Below are the code and all the weights of a small trained network. Each question names an input and a class and asks about switching units off, where a switched-off unit gives its printed mean instead of its output.

import numpy as np


def w(rows, s, z=0):
    codes = np.array(rows[::2]) - 128.0
    scale = np.full(codes.shape[1], s)
    scale[-1] = z or s
    return codes * scale


def norm(h):
    return h / np.sqrt((h * h).mean(-1, keepdims=True) + 1e-5)


def f(y):
    return np.maximum(y, 0)


def log_softmax(a):
    a = a - a.max(-1, keepdims=True)
    return a - np.log(np.exp(a).sum(-1, keepdims=True))


def net(x, mask):
    res = np.array(x, float).reshape(1, 8) / 4 @ E
    u = 0
    for l in range(2):
        y = f(norm(res) @ A[l][:, :-1].T + A[l][:, -1])
        res = res + np.where(mask[u : u + 14], y, B[l][:, -1]) @ B[l][:, :-1]
        u += 14
    return log_softmax(norm(res)[-1] @ U[:, :-1].T + U[:, -1])


A, B = {}, {}
E = w([
[140,51,99,53,134,218,158,142,93,216,130,195],'x0',
[179,139,130,39,96,85,161,185,108,85,86,148],'x1',
[110,140,166,107,169,177,129,191,157,76,209,171],'x2',
[188,205,178,147,172,121,109,152,143,184,107,144],'x3',
[129,129,128,128,128,129,129,127,128,128,129,127],'x4',
[137,132,129,127,123,132,137,122,121,125,136,124],'x5',
[117,111,146,119,85,55,84,157,75,179,200,147],'x6',
[122,104,250,110,33,155,73,114,182,97,119,84],'x7',
],0.014)
A[0] = w([
[95,80,64,145,105,134,161,114,124,38,173,117,33],'L0N1',
[159,163,74,56,146,16,165,164,114,57,110,154,52],'L0N2',
[83,136,85,229,180,120,132,65,151,171,219,104,42],'L0N3',
[122,112,45,80,196,138,133,132,106,186,137,145,67],'L0N4',
[108,129,137,160,75,32,111,144,96,142,203,169,6],'L0N5',
[104,151,138,144,169,129,148,172,142,91,179,165,64],'L0N6',
[126,141,76,108,128,10,95,141,93,188,253,129,17],'L0N7',
[124,134,101,117,213,135,109,177,142,36,239,164,9],'L0N8',
[169,241,143,167,200,96,141,154,128,193,132,134,41],'L0N9',
[128,191,21,200,198,45,162,152,85,74,162,166,1],'L0N10',
[61,67,13,122,117,86,123,129,117,65,161,97,11],'L0N11',
[156,119,31,183,116,34,134,73,105,164,59,102,51],'L0N12',
[109,203,96,185,178,2,109,103,133,20,163,67,4],'L0N13',
[137,189,35,155,205,201,156,95,163,22,42,121,14],'L0N14',
],0.015,0.0082)
B[0] = w([
[149,157,194,108,172,128,102,82,114,135,113,205,179],'L0N1',
[128,133,90,85,102,127,79,209,91,46,88,145,197],'L0N2',
[114,118,64,100,120,142,51,202,74,35,83,131,245],'L0N3',
[143,76,89,89,123,121,126,103,160,144,207,114,205],'L0N4',
[119,65,173,165,157,118,166,151,120,120,92,83,184],'L0N5',
[86,208,127,139,127,125,147,136,114,156,153,100,172],'L0N6',
[126,47,175,154,184,115,214,159,86,138,68,83,210],'L0N7',
[53,241,151,95,136,156,166,145,90,160,176,106,199],'L0N8',
[185,153,167,119,192,87,83,86,113,144,123,189,204],'L0N9',
[175,99,75,62,124,84,99,83,215,118,189,44,234],'L0N10',
[170,132,158,116,171,78,82,36,92,142,121,210,190],'L0N11',
[53,250,141,100,132,146,169,129,86,158,171,93,225],'L0N12',
[136,129,92,250,28,121,163,135,205,134,159,213,248],'L0N13',
[121,32,180,172,193,107,199,163,93,126,74,68,239],'L0N14',
],0.024,0.014)
A[1] = w([
[98,111,50,193,197,190,27,112,119,135,145,124,67],'L1N1',
[164,140,98,146,209,215,185,84,184,83,57,121,20],'L1N2',
[222,190,128,145,197,107,95,166,156,192,112,120,81],'L1N3',
[139,137,36,101,109,148,74,210,82,69,52,172,2],'L1N4',
[124,56,14,136,127,219,165,132,102,253,148,249,107],'L1N5',
[102,122,119,104,83,50,151,151,97,130,177,155,37],'L1N6',
[180,88,30,67,163,171,159,150,111,189,168,139,82],'L1N7',
[127,79,152,157,135,117,155,162,123,161,95,116,10],'L1N8',
[99,200,74,129,63,113,162,62,54,215,41,71,48],'L1N9',
[141,111,65,112,147,111,150,94,198,122,157,134,82],'L1N10',
[203,159,140,148,177,97,84,86,101,172,76,213,36],'L1N11',
[108,134,250,132,32,143,37,80,208,74,125,43,42],'L1N12',
[138,111,130,121,131,210,165,149,109,206,114,164,82],'L1N13',
[80,99,130,211,153,151,91,110,93,153,142,125,87],'L1N14',
],0.017,0.005)
B[1] = w([
[175,141,136,27,70,155,160,164,137,130,83,143,204],'L1N1',
[121,87,165,138,101,115,95,166,68,196,139,117,178],'L1N2',
[68,86,153,95,93,184,138,52,84,123,116,173,197],'L1N3',
[147,123,88,81,107,159,86,152,95,125,110,150,229],'L1N4',
[128,165,133,217,94,84,136,135,156,92,129,153,201],'L1N5',
[144,110,142,143,141,253,86,95,139,192,69,106,217],'L1N6',
[131,147,132,193,90,101,122,120,180,107,109,117,255],'L1N7',
[136,103,108,142,159,146,131,110,118,133,104,104,212],'L1N8',
[84,160,168,117,167,170,140,193,150,123,203,140,203],'L1N9',
[120,79,145,105,82,172,94,111,148,181,141,125,194],'L1N10',
[143,145,142,129,171,106,108,84,122,122,150,171,205],'L1N11',
[139,106,59,75,164,93,138,90,147,145,170,79,223],'L1N12',
[141,151,123,173,117,119,143,136,141,91,90,137,179],'L1N13',
[173,137,151,64,105,153,138,158,128,145,87,119,201],'L1N14',
],0.025,0.009)
U = w([
[124,40,187,178,168,115,200,157,83,156,70,59,180],'0',
[139,161,105,236,23,121,128,113,206,125,133,167,191],'1',
[138,101,62,54,123,105,108,65,186,160,201,63,5],'2',
[43,254,162,104,130,193,161,153,102,173,182,112,189],'3',
[151,133,185,98,152,120,98,26,83,142,114,229,97],'4',
[148,127,81,62,78,165,89,195,87,91,68,135,138],'5',
],0.016,0.0014)

Each question gives the input, the list of numbers given to net, and the class t.
The units are the neurons (one row each of A and B). Each row of codes is followed by its name. A weight is (code - 128) times the scale printed after its matrix; where a second scale follows, it is the last column's (A, B and U).
mask holds one flag per neuron, layer by layer. A switched-off neuron (its flag False) gives its mean, the last column of its row in B, instead of its output. The means were averaged over made-up inputs and are rounded, as every weight is.
A unit's drop is (log p(t) with every unit on - log p(t) with that unit switched off) / (log p(t) with every unit on - log p(t) with every unit switched off).
The circuit of an input: a set's keep is (log p(t) with only the set's units on - log p(t) with every unit switched off) / (log p(t) with every unit on - log p(t) with every unit switched off). Starting from the 12 units with the biggest drops (on a tie, the unit counted first), units are removed one at a time, each time the one whose removal leaves the highest keep (on an exact tie, the one counted first), for as long as the keep stays at least 0.8.
circuit, biggest first: the units of the circuit, biggest drop first
top k neurons: the k neurons with the biggest drops, biggest first
k most important neurons of layer l: the k neurons of layer l with the biggest drops, biggest first
input [3,3,-5,-2,-7,6,-2,8], class 2: 3 most important neurons of layer 0 : (L0N3; L0N14; L0N12)
input [-4,4,6,-4,-8,8,2,1], class 3: circuit, biggest first : (L0N8)
input [4,7,-7,-2,-2,-5,-5,-3], class 3: top 3 neurons : (L0N12; L0N3; L1N9)
input [-2,5,-5,-6,-6,0,-8,7], class 0: top 2 neurons : (L0N10; L0N3)
input [6,-8,2,-1,1,-7,-2,5], class 5: top 2 neurons : (L0N10; L0N13)
input [-2,2,1,0,-4,-2,-2,3], class 2: 4 most important neurons of layer 0 : (L0N7; L0N3; L0N14; L0N5)
input [-4,6,1,-5,1,6,1,-7], class 2: 2 most important neurons of layer 0 : (L0N10; L0N3)
input [4,-3,-8,-8,-3,0,1,2], class 3: 2 most important neurons of layer 0 : (L0N12; L0N9)
input [-7,-8,3,-6,5,5,-7,5], class 5: 3 most important neurons of layer 0 : (L0N3; L0N7; L0N5)
input [7,4,-8,4,2,-6,5,-2], class 3: 3 most important neurons of layer 0 : (L0N12; L0N13; L0N14)
input [-3,6,0,1,7,7,8,-3], class 0: 2 most important neurons of layer 0 : (L0N7; L0N5)
input [-1,-8,-4,3,8,-7,-7,-2], class 5: top 3 neurons : (L0N3; L0N7; L1N4)
input [1,1,-5,4,5,0,4,-1], class 3: 2 most important neurons of layer 0 : (L0N12; L0N14)
input [2,4,-6,6,-6,2,-2,5], class 3: top 2 neurons : (L0N10; L1N9)
input [-8,8,7,-6,-1,-8,3,-5], class 1: circuit, biggest first : (L0N13)
input [6,-1,7,-2,3,5,7,2], class 0: 4 most important neurons of layer 0 : (L0N12; L0N7; L0N13; L0N5)
input [6,7,3,3,-5,7,7,-3], class 0: 4 most important neurons of layer 0 : (L0N7; L0N3; L0N13; L0N4)
input [0,4,7,1,2,5,3,-6], class 3: top 3 neurons : (L0N8; L0N6; L1N12)
input [8,6,-1,7,0,-3,-1,-4], class 1: top 2 neurons : (L0N4; L1N7)
input [-2,-8,0,6,-4,7,4,8], class 2: 2 most important neurons of layer 0 : (L0N2; L0N14)
input [-4,-1,-1,-2,5,5,1,7], class 2: circuit, biggest first : (L1N12)
input [-6,-6,1,7,-6,-3,-4,-3], class 4: 2 most important neurons of layer 1 : (L1N3; L1N11)
input [-3,4,2,5,8,-1,-3,5], class 2: top 4 neurons : (L1N12; L0N11; L0N3; L0N7)
input [-7,0,-6,1,-1,3,-6,-6], class 1: 2 most important neurons of layer 0 : (L0N13; L0N7)
input [-8,-1,2,-2,-4,3,-6,5], class 1: top 3 neurons : (L0N13; L0N7; L0N5)
input [0,3,2,1,7,6,5,8], class 2: top 4 neurons : (L1N12; L0N14; L0N7; L0N3)
